Each row was made from one walk, in order. Every step used is in the known rows, and no mark comes twice. Write each row's walk.
Known rows:
a/z/m: [ 2.61  0.79 -0.51  1.52 -1.55 -3.14 -0.40 -0.80  0.20  0.63 -2.39  2.33
 -0.30 -1.89 -0.40 -1.80  1.77 -2.85 -1.12  1.81]
u/h/z: [-2.94  0.68 -3.98 -1.19 -1.15 -4.06 -1.41 -0.62  2.38 -0.57  1.02  2.45
 -3.13 -1.72  1.85  2.82  0.49  4.33  0.14 -0.43]
m/y/z/u/h: [-0.42 -1.25 -3.37 -2.99  2.89 -2.05 -4.59  2.66 -2.44 -2.40  1.44  3.82
  1.02 -1.37  0.17 -1.62 -4.62  0.89 -1.35  1.87]
m/u/h/z: [-2.87  2.24 -4.04  2.17 -0.02 -2.26 -1.32 -0.92  1.43 -0.68  2.80 -0.83
 -2.22 -1.41 -0.82  3.43  0.10  3.19 -1.29 -2.03]
n/h/z/a: [-0.19 -1.87 -1.19 -1.06 -3.84 -6.36  0.46  2.54  0.55 -0.25  1.86  1.07
  1.59  2.65  0.66  2.34  2.71  1.09  0.93 -4.01]
m/y/z: [ 0.65 -1.83  0.87 -2.49  1.74 -2.61 -3.01  2.63 -1.49 -2.91  0.83  2.01
  0.99 -0.01  0.56 -2.45 -3.99  1.09 -2.44  2.20]
y/z/m/u: [ 0.56  2.32 -1.12  2.35  1.83 -1.12 -5.73  1.81  0.26 -4.31 -0.63  1.32
 -0.42 -1.22  1.67  0.57 -0.62 -0.47 -4.19 -1.64]
m/u/h/z/a/n: [-2.37  3.44 -6.27  1.90 -0.76 -2.61 -1.61 -1.58  0.35  0.24  3.46  0.48
 -1.76 -2.72 -1.47  4.01  0.18  3.40 -2.43 -2.42]
z/m/y: [ 0.96 -2.32 -1.48  1.40  0.23 -3.47 -2.92  2.91  1.47  3.25  0.16  4.19
 -1.66  2.77  0.01  0.29 -1.76  2.30 -0.84  0.75]
y/z/u/h: [-0.89  2.50 -5.03 -1.41  3.01  0.30 -6.21  1.10 -2.41 -5.05 -0.16  2.97
  0.99 -4.21  1.59 -0.03 -1.85 -1.67 -1.19 -0.73]
a/m/y/z/u: [ 0.59 -2.86  1.84 -1.90  0.49 -0.54 -0.66  4.85 -2.60 -1.11 -0.88  2.01
  2.42 -3.24 -0.86 -2.27 -3.65  0.37  1.28  2.43]
n/h/u: [-1.07 -3.42  2.98 -3.63 -1.65 -3.33 -1.45  2.62 -1.03  1.87  1.57 -1.24
  3.01  3.21  0.27  2.17  1.00  2.78  0.02 -2.44]
a/m/y: [ 0.39 -3.95  3.30 -1.40 -1.22 -0.91  1.76  3.95 -1.52  1.83 -0.82  1.09
  1.46 -1.57 -1.42 -2.02 -2.74  2.10  1.78  3.12]
y/z/u: [ 0.17  2.11 -3.35 -0.88  3.65  0.94 -5.14  1.81 -2.15 -6.22 -0.25  1.87
  1.98 -3.44  1.14 -0.52 -1.78 -3.62 -0.99 -1.11]
m/y/z/a/n: [ 0.66 -0.35 -2.21 -2.36  1.00 -3.23 -3.48  2.11 -2.85 -1.67  1.87  3.49
  1.59 -1.51 -0.01 -1.55 -4.05  1.43 -3.68  1.65]
y/z: [ 0.32  1.64  0.66 -1.04  1.62 -0.23 -3.71  1.00 -1.07 -5.69 -0.96  0.50
  1.04 -2.17  2.26 -1.12 -0.84 -1.43 -3.12 -0.19]
z/m/u: [ 0.09  1.07 -2.65  4.75  0.29 -1.33 -2.88  1.12  1.85  2.19  0.52  1.30
 -1.86  1.54 -0.73  2.51  0.31  0.98 -1.70 -2.08]
m/u/h/z/a: [-3.38  2.89 -5.79  2.99 -0.08 -3.12 -1.42 -0.69  0.84 -0.27  3.50 -0.18
 -1.81 -2.07 -0.75  3.96 -0.11  3.72 -1.82 -2.66]
h/u: [-3.00 -0.70  2.10 -2.04  3.05 -0.85 -1.83  1.37  0.84  0.19  2.16 -1.76
  1.37 -1.06  0.85  3.46 -1.65  3.83 -1.62 -0.41]
m/u/h/z/a/y: [-4.03  3.48 -6.65  1.60  0.21 -2.75 -0.29 -0.64  0.37  0.33  3.37 -0.22
 -2.14 -3.08 -1.35  2.97  0.35  4.06 -2.03 -1.96]
a/n: [ 2.56  1.68 -1.39 -3.26 -1.79  1.43 -0.53 -2.27 -1.68  1.41  0.04  1.94
  0.05 -2.06 -2.16  0.43  0.77 -0.95 -1.59  0.41]

Write each row's walk:
[-2.55 -0.42 -4.57 -0.57 -1.04 -5.82 -2.74  0.93  3.06  1.05  1.05  4.53
 -3.99 -0.30  1.81  2.99 -0.48  5.53 -0.34 -0.11] => u/h/z/m/y
[-1.99  1.16 -8.23 -0.71  2.09  0.63 -3.42  0.07 -1.95  0.94  1.17  3.60
 -0.08 -2.77 -0.83  1.59 -1.33 -0.41  2.44 -0.81] => z/u/h
[-3.57  0.88 -5.33 -0.03 -1.91 -5.16 -0.95  0.52  1.06  0.51  1.30  3.22
 -2.16 -3.38  1.75  3.30  0.10  5.21  0.05 -0.83] => u/h/z/a/m
[-2.57  0.62 -4.78 -0.01 -1.27 -4.95 -2.60  0.25  3.35  0.54  0.56  3.92
 -4.10 -0.87  2.12  3.63  0.76  4.87 -0.26 -0.90] => u/h/z/m
[-0.76  0.83 -1.90  3.08  0.35 -4.41 -0.87  1.92  5.41 -2.58  1.52  1.22
 -2.85  0.45  0.64  4.34  1.21  1.29 -0.25 -3.15] => h/z/m/u
[ 0.35 -1.42 -1.86 -2.45  3.21 -1.70 -4.03  3.10 -2.28 -3.20  1.43  3.08
  1.68 -0.81 -0.17 -1.97 -4.62 -0.50 -1.00  1.79] => m/y/z/u
[ 2.08  1.64 -1.14  3.04 -1.05 -2.99 -0.68 -1.02  0.04  0.47 -1.37  1.14
 -0.39 -2.16 -1.50 -1.08  1.63 -2.75 -1.80  0.86] => a/z/m/u
[-0.70  2.49 -2.00  1.86  0.80 -1.48 -3.30  2.40 -2.71 -4.19  0.17  0.72
  2.38 -4.65  1.24  0.04 -1.59 -0.17 -3.61 -1.37] => y/z/a/m/u
[-0.59  2.24 -4.40 -0.11 -0.96 -4.51  0.40  0.22  2.04 -2.21  2.64  2.46
 -0.72 -2.75  0.43  3.94  1.05  0.89 -0.81 -2.68] => h/z/a/n
[-2.90  2.21 -6.90 -1.12 -1.99 -4.82 -1.71 -1.13  0.93  0.64  2.07  3.96
 -2.62 -3.17  1.24  3.75  0.51  4.70 -1.12 -1.23] => u/h/z/a/n
[-0.25 -2.71  0.52 -2.27  0.10 -1.12 -1.61  4.50 -2.82 -0.30 -0.96  2.68
  1.66 -3.75 -0.64 -1.92 -3.71  1.68  1.02  2.80] => a/m/y/z/u/h
[-0.97  1.33 -4.40  4.21 -0.26 -2.23 -3.83  0.48  1.72  3.28  0.51  2.33
 -2.94  0.97 -0.26  3.03  0.25  2.93 -1.88 -1.78] => z/m/u/h
[-0.54  1.93 -1.41  0.76  0.43 -1.69 -3.19  2.57 -2.64 -4.14 -0.50  1.46
  2.47 -4.68  2.01 -0.49 -1.40 -0.14 -3.15 -0.78] => y/z/a/m
[-0.67  2.80 -3.00  0.86  1.37 -2.12 -4.13  1.22 -2.16 -4.80  0.52  1.68
  1.86 -3.30  2.40 -0.15 -1.22 -0.46 -4.10 -1.38] => y/z/a
[-3.47 -0.11 -5.36 -0.75 -1.57 -5.99 -1.05  1.23  0.90  1.00  1.91  3.81
 -2.12 -2.79  1.31  2.75 -1.04  6.09 -0.16 -0.03] => u/h/z/a/m/y
[-0.18  1.25 -4.65 -1.42 -2.41 -3.21 -1.48  0.03 -3.23  3.37  2.89  2.42
  2.56 -1.61 -1.03  2.89  0.54  1.94 -2.55 -2.55] => z/a/n/h/u
[ 0.67  1.86 -5.17 -0.93  0.16 -1.48 -1.02 -1.72 -2.63 -0.35 -0.96  2.75
  1.01 -5.12 -1.52 -1.74  0.45 -3.83  1.13  1.82] => a/z/u/h
[-4.37  2.25 -7.06 -1.43 -0.86 -5.01 -0.48 -0.28  1.10  0.71  1.85  3.30
 -2.83 -3.55  1.36  2.50  0.67  5.41 -0.83 -0.62] => u/h/z/a/y
[ 0.45 -2.46 -1.48 -2.25 -2.25 -4.15 -0.39  2.78  0.45 -1.33  1.29  1.26
  1.77  2.61 -0.27  1.97  2.37 -1.08  3.18 -3.77] => n/h/z/u
[ 3.23 -1.33 -0.75 -4.69 -4.24 -3.64 -1.16  0.55 -0.30  2.05  0.85  3.70
  0.10  1.40 -1.90  1.50  1.92  0.40 -0.63 -1.28] => a/n/h/z/m/y
[-2.38  3.72 -3.98 -2.83  1.94 -0.38 -1.48  1.32 -1.37 -0.54 -0.80  1.67
 -1.79 -4.15 -0.27 -2.33  0.83  2.19 -3.70  1.25] => a/y/z/m/u/h
[-1.59  2.96 -1.42 -4.83  2.21  0.93  0.71  1.19 -2.12 -2.42 -1.09  0.34
 -0.16 -4.55 -0.25 -3.80  0.76  0.17 -2.72  1.95] => a/y/z
[-0.33 -2.02 -0.55  0.00 -4.16 -5.82  0.89  3.28  0.04 -0.03  1.90  0.20
  2.02  1.60 -0.33  2.49  2.50  1.38  1.20 -4.15] => n/h/z/a/m/u
[ 0.70 -3.17  3.70 -2.06 -0.47 -1.21 -0.19  4.57 -2.15 -0.84 -1.45  1.30
  1.95 -2.73 -0.33 -2.51 -3.18  1.29  0.18  3.03] => a/m/y/z
[-1.71  3.35 -4.03 -4.78  3.67  1.88 -0.41  1.65 -2.82 -2.63 -0.63  1.34
  0.60 -5.42 -1.00 -3.43  0.13 -1.55 -1.30  1.36] => a/y/z/u
[ 2.91 -0.22 -0.46 -4.90 -4.37 -2.14 -0.07 -0.60 -0.81  0.81  0.60  2.04
  0.66  0.29 -1.79  1.54  2.84 -0.62 -0.41 -1.76] => a/n/h/z
